Each row is followed by its class number.
[  0  28   0  -6 -16  32 -15   7  29  27  18   5 -22  13   4  33  -1  35
 -33  25   0  67  39   8 -17 -36 -13   5  23 -52  10  -6]  7
[ 10   5   3  20   9  41  -6 -14 -10   6  -5  -5  -9  12 -13  10  28 -30
  -3   9   5  10   0 -11  -1  24   5   8  -7 -10  -4   3]  7
[ 35 -16 -10 -17  -7 -55  19 -21  -7   6  -3  -4  18  -5   6 -14  27 -50
  37 -38 -34 -30 -57  28  10  -7 -17  11  34  11  37  32]  4
[ -9   8  37 -14  26 -32  -1  18   9  37 -36 -55 -10 -11 -17  18  22 -13
  10  16 -26   9  -1  31  -2 -20  -6  34  -7 -24  27  21]  10
[ 19  25   0 -69 -23 -41  -3  48  33  35 -31 -17  39   3  -8   4  22  40
  31  -3  22  74  -2 -12 -25  33   3  40 -31  16  18  -9]  7
[-26  34 -15  -6  13   8  -8  15  14  22 -14 -40 -46   2  13  -8  20  20
 -34  52   1   2  11 -14 -23   6   8 -35   6 -32 -21  11]  9
[  7 -21 -23 -41 -47 -43  23 -14  29 -61   4  16 -17 -22  17  -2  34  52
  13   4   1 -18 -12  28 -27 -39  17 -27 -25  24 -35 -11]  5
[-16  50 -31 -34  -1 -62  24  16  -4  14 -13 -50  36 -17  17 -31 -16  15
 -13 -19   8 -52  -2  -9  -4   2   3 -17 -60  48  -7  10]  5
[-24 -20  36 -28 -18 -11  22  -6  17 -40 -35  -5 -38  22 -32 -17  41  64
  22  -7 -43  33   8  57 -68 -43   6  25 -33  14  -7  -6]  0
[ 10   0   4 -34 -36 -26 -11  38 -64   7  47  40  14 -19 -10  16   7   8
  34 -25   7 -58  23  18   7   1  -4 -11  -2   6  28 -25]  4
[-34   6  40   5 -16 -39  10 -17  27  -7   8  10 -24  37  -4 -23  30  13
   3  23  36   7 -33 -36  47 -21   7 -14  -5  22 -55 -18]  6
[-17 -23  15  33  -1  15   8 -44 -11 -17  36  50 -43  30 -10  33 -11 -29
  15   4 -10  15 -20  -6  23 -35 -12 -28  49  19 -27   3]  0
[  3 -17 -28  16 -43  43  -5 -46  36  24   7 -10  34   7  28  17 -16 -20
 -25  15  46  29 -33  48  -1   9 -14 -17 -24  14 -49  -6]  2
[ -2   3   2  18  10  30  -2  -5  -4  11  -7   0 -11  12 -13   6  23 -17
 -10  21   0   5   1  -7   2  28   5   7  -1  -4  -3   3]  9
[-25  14  12  -3 -19   7 -15   4  34  -1  -6 -26 -20 -18  -9 -18  -3   5
 -13  31  30  -2 -18 -20  12 -26   8 -27   6   5 -27   4]  3
[ -2  43 -39  -8  26 -18   6  -9 -22 -26 -12  15 -15  21  10 -16   0  33
 -14   4  17  18 -16 -20 -24 -19   2 -44  -1  29 -14  30]  7
[ -23    8   10  -57   25  -60   39   -1   23  -28    4   21   28   23
   29   63    7   82   -4  -45   -9   32  -35   38  -63   -8   73  -22
   19  -29 -114   -7]  3
[ 14  40  -6 -51 -21 -41  64 -20  38   0 -21 -19  61  25  48  62  12  32
 -26  36  10  26 -31  40  -1 -52  -5 -54  10  30 -11  23]  8
[ -1   2  -4  33  14  39  -8 -18 -16   1   2   8  -2  10  -5  12  14 -20
 -12   3   2   1  -1  -7 -23  15   4   1  -9   1 -12   3]  2
[-34  23 -13   3 -61  -2   1  29   9  13   4  41 -29   7  -2  20  15   7
 -11   5 -31 -20  31 -12 -20 -27 -20 -10  31  18 -28   8]  0
[ -1   3  -1  34  16  19  -3 -24 -18   4 -16   3  -3  10 -10   9  27 -24
  -5   6  -3   3   3  -8   6   6   7  14  -6  -7  -9   6]  4
[ -5  14  28 -21 -12   7 -12   9  19  18  -1 -31 -13  -2  -7 -21   4   8
  -5  28  17  -1  -5 -12  33 -10  -5  -3  10  -8  19   2]  6
[ 51 -34  31  -9 -33 -13  12 -42 -23 -43  75   7  25 -33 -28   6  17 -19
  31 -25  -3 -68   7  37  38 -37  -8   9 -15  -8  68 -29]  6
[ -1  26 -27 -53 -10 -91  16  45  17  41  18  26 -29  30  57   2  16  36
 -14 -36 -33  23  -7 -18 -44   6   8 -38  26  17 -39   6]  5
[-20  30  15 -98  18  25   6  20 -14 -42 -41 -42   9   8 -80  56   2  49
  21   2  -9  -5 -22  -3  -4   4   5   3  18   2   7  38]  9
[  5  21  -6 -15 -13   3 -14  -1  15  -9  -5 -29 -17 -10 -13 -11  12  18
   6  35  20   1  -8 -26   3 -12  -4   7  -2   7  10  20]  0
[ -6  14  -2  -4 -28   6  -8   3  32   9  10 -14  -9  -3 -22  -6  12  15
  -7  13  11  -3 -12 -12  10 -15  -2   3   7  -5  -3   6]  9
[-23 -17 -14  37  11 -11 -29 -34   9  28  16 -18 -12  -7   1 -34 -27 -28
   5 -12  28  28 -36 -24 -13  44  17 -12 -46  41 -50 -20]  2
[ -3   7 -63  24 -20 -19 -12 -59 -17 -67  53  47  33   3   9   7  24  38
  -2 -24  13   6 -28  50 -27   8  26  13   0 -22 -67   2]  6
[-31   3  17   3  57   3  25 -13  -4  27 -76 -22  18  -8   6  33 -20 -38
  33  52 -14  66 -12  51   8 -19 -18  -8  30  10  44  26]  6
[-16  12  -9 -22 -22  23 -15  18 -16 -13   8   7  12 -27 -26 -18 -43  15
  11   5  22   8   7   8 -17 -23   2 -44  -5  57  23  -4]  3
[ -8  50 -48 -26   6 -45  11  49 -11  23 -29 -38  39 -21  21 -13 -18  62
 -11 -41  12 -66  33  -2  -7  -7  -2 -37 -42 -30  -5  18]  6
[ -5  62 -65   3   6  29 -23 -26 -17 -23  48  -7  14  14 -30  63  22  11
 -11 -12  -2  32 -14  -8 -32 -13   9   4  36 -17 -23  43]  5
[ 18  25 -26 -54  21  -8   7   5 -11  16 -20 -26  41  -8  -1  92 -19   9
  -7   8 -20  44  13  54 -21 -15 -13  -3  18 -11  26  38]  10
[-17  28  57 -52 -20  13 -25  47 -19  57   6  30 -18  25 -21  75  39  -1
   3  19 -20  47  -3  10 -14   8  12  32  64  10   0   7]  4
[ 19  36  -2  48  45  -8   9  -3 -30  39   4 -26  28 -11 -23  10  10 -42
 -12 -65 -43 -56  25 -26   4   2   7  20 -17  -8  43  27]  6
[  4   3  33  42 -12  31  14   4   0  49  17  -8  31  28 -35 -42  21 -52
  65 -32  11  35 -30   1 -20  -9   9   5  -8  51  42 -12]  7
[  1   1  13  -6  -5  19  -7  -8  24   5   7 -28 -16  -2 -23 -17   0   2
  -5  25  17   1  -8 -23  22   5   4   0  -7  -2   9  -7]  9
[ 21  13 -52 -20  -2 -36  20  14  -5 -13  -8  10  28 -13  16 -35 -32  25
   6 -33 -18   5 -14  12 -35  -9   2 -24  -9  41  15  19]  1
[ -3 -14 -43  32  -7  28  -6 -28   2  12  34 -23  14  16 -19  12 -29 -34
  30  -1  26  45  11 -23  11   0  -8 -57 -10   5 -10 -18]  10
[  5  26 -21  20   7 -12  13  -3  19  16 -12 -44  61  14  20 -16   4 -28
   3   5   7 -35 -29 -14  69  28 -37  31  31 -89  11  24]  8
[  4  12 -15 -52  -9 -46  -3  -2   3  -6 -24 -54   0 -20   4 -45  12  17
   7  20  -6   5  -3  42  -7  -3 -31   1 -26  -3  49  11]  6
[-26 -15  18 -34 -27 -87   2  -2  32 -21  -9  16 -49   3  -2 -36  48  35
  19  -6 -60  38 -14  41 -40 -26  -9  27  18  -6  -3  -5]  6
[ -4  44 -17 -50  -2 -28  -2  54  23  22 -25 -41   8 -19 -26  -4  13  70
  16   2  -7  35  24  -4 -61 -20  11   0 -20  -2  40  10]  9
[  9   7  -1 -36 -52  -7   5 -15  26 -33  19 -32  17  -7 -34 -18  26  30
  -1 -37   3 -14 -31  40 -40 -39  14 -12 -30  33 -15   6]  3
[-18  12 -23  42 -18  33  -3  44   8  52   2  46  45 -20   6  46 -29  -9
  20  -1 -10  53  32  21 -25   0   7  18  32 -14  -1 -12]  1
[-11  26  -6   5 -23  52  -6 -11   2  46  47 -82  20 -30 -26   5 -23 -61
   4  20 -12   9   2  19 -27   1  10 -26  -3  13  28 -10]  1
[ 18   1   2 -14  17   0   0 -13 -24  14  -1 -26  -9 -19 -18   4 -13 -18
  -3  -9 -36   0  33  -2 -12 -11  -2  -9 -16  15  57  -2]  4
[ 15 -43 -17 -13  21 -13  34 -46  29 -42 -35   3 -31   8  11  43 -27  26
   1   9   9  17   9 -25  36 -26 -15 -48 -17 -10 -33  -1]  0
[ 18  52  15 -55  -5 -53 -19   6 -22  24  29   2  -6   5  24 -22   6  35
 -48  16  -6  30  -8  46 -24 -14  -6  14  -4  51  47  20]  6
[  9  17 -58  -1 -15 -34  30 -21 -27 -90  26  38  -1  -3  35  -9  12  38
 -30  31  11 -68  18  20  21 -47 -37 -33   4 -55 -17   3]  1
[-22   0 -70  56 -31  30 -29   9  25  -4 -21  14 -17  -9   5 -35  40 -10
   9   7 -14   7   3 -22 -59  24  -9   6  19 -40 -37  14]  2
[-18  22   8  -4 -12 -46  22 -20 -19  44  30  -3  53  28  34  39  16 -29
 -29   7  -6  25   2  88 -25  22   4  23 -37  24 -39 -19]  10
[ -5  16  14  -7 -15   1 -19 -22  12  -1  21 -18 -18  -1 -13 -19   3   7
 -17  16  12   7 -19  -1  20 -19   1  -2   4  17   5   9]  6
[ 12 -18   8   8 -54   8  -3 -33  34  10  34  27   5 -12   2   9 -33   2
  -4   8  45  32 -18  30  30 -49 -10 -21 -18  48  -5 -20]  7
[ -7   3   2  19  13  23   3  -8   0   6 -13   0 -13  14 -13   9  25 -17
  -9  22   0   3   0 -13   5  26   5   4  -4  -3 -11   2]  9
[  7  20  63 -54  -9  11  30   9  -4  -4  -6 -48  48   6 -84  28  28   5
   6 -30 -28 -41  22   9   6   3   1  67 -50  13  53 -11]  9
[  0 -17  20  -1  37  21  30  -7 -14   1 -62 -33   4 -14 -13  -5  -1 -49
  30  11 -21 -34  -5 -31  18  11  15 -21   3  18  26  11]  4
[-12   5  -3  -5  30  15  34 -22 -17  15   4 -41  32  26 -16  43 -15  -5
  27 -33   9  18  -4  43  -3 -26  -5 -32 -31   2   1  -1]  5
[-24  34 -15  16 -16  10  -2  20 -29  36  70  19  23  23  12   6   3 -35
   8   5 -16   6  38  20   1   4 -33  23  46 -54  32 -21]  5
[ 13  -2   9 -28 -21  23  11  11  15  15  15 -16   7 -10   5 -15 -40   6
  -7 -12  -2 -24   8  12  22 -32 -13 -13   4  12  39   0]  5
[  2  13 -17  11 -14  -8   4  -7  18  -8 -11 -16 -10  -3   1 -23  11  -1
  12  27  25 -17 -11 -48  18  -9  -6 -11  -6  17  -8  14]  0
[ 24 -36 -40  42  -9  56 -33  24  17 -13 -17 -10  17  -4  -5 -70   7  31
  46  11  32  37  30 -43  12  70   2  18 -29 -75  22 -35]  8
[-12  11   6  -7   2 -16  18  -9  -9  -5   4 -32   5 -16 -38  -7  -2   1
  40 -28  -6  -8  -8   9 -32 -38  14 -32 -33  34  19  -3]  7
[ 12  29  21 -29 -20   6  18  21 -19  35  11   1  16  29 -18  -9  -6  -5
   7 -19 -33  24  23  15 -37 -17 -20   6  -4  68  67   6]  0
[ -8 -13  -2 -31   7 -12  27 -26  -8 -26  30  35  -1   4  38  53 -34  34
  -9  25 -18  28  34  34 -21  -4  13 -19  20 -25 -27 -30]  0
[ -4  24  -2 -11 -21 -20  -5   0  20   3   1 -13  16  -5   7 -18  10  12
  -2  17  37 -20 -29 -14  37  -9   2  -4   6   5 -15  14]  6
[ 34 -15 -46  90 -48  19 -17   5  33  14   5  63  10   2  -9  14  15   8
  13 -15  14  40  39 -26  39 -45 -50   2  -1 -24  38  -5]  8
[ 17  -6  10 -30 -47 -47   1   1  28  -3  39   5   3  -7  16 -18  23  20
  29  12  35   6 -44  33  18 -41  -8   8   4  18  11  -6]  5
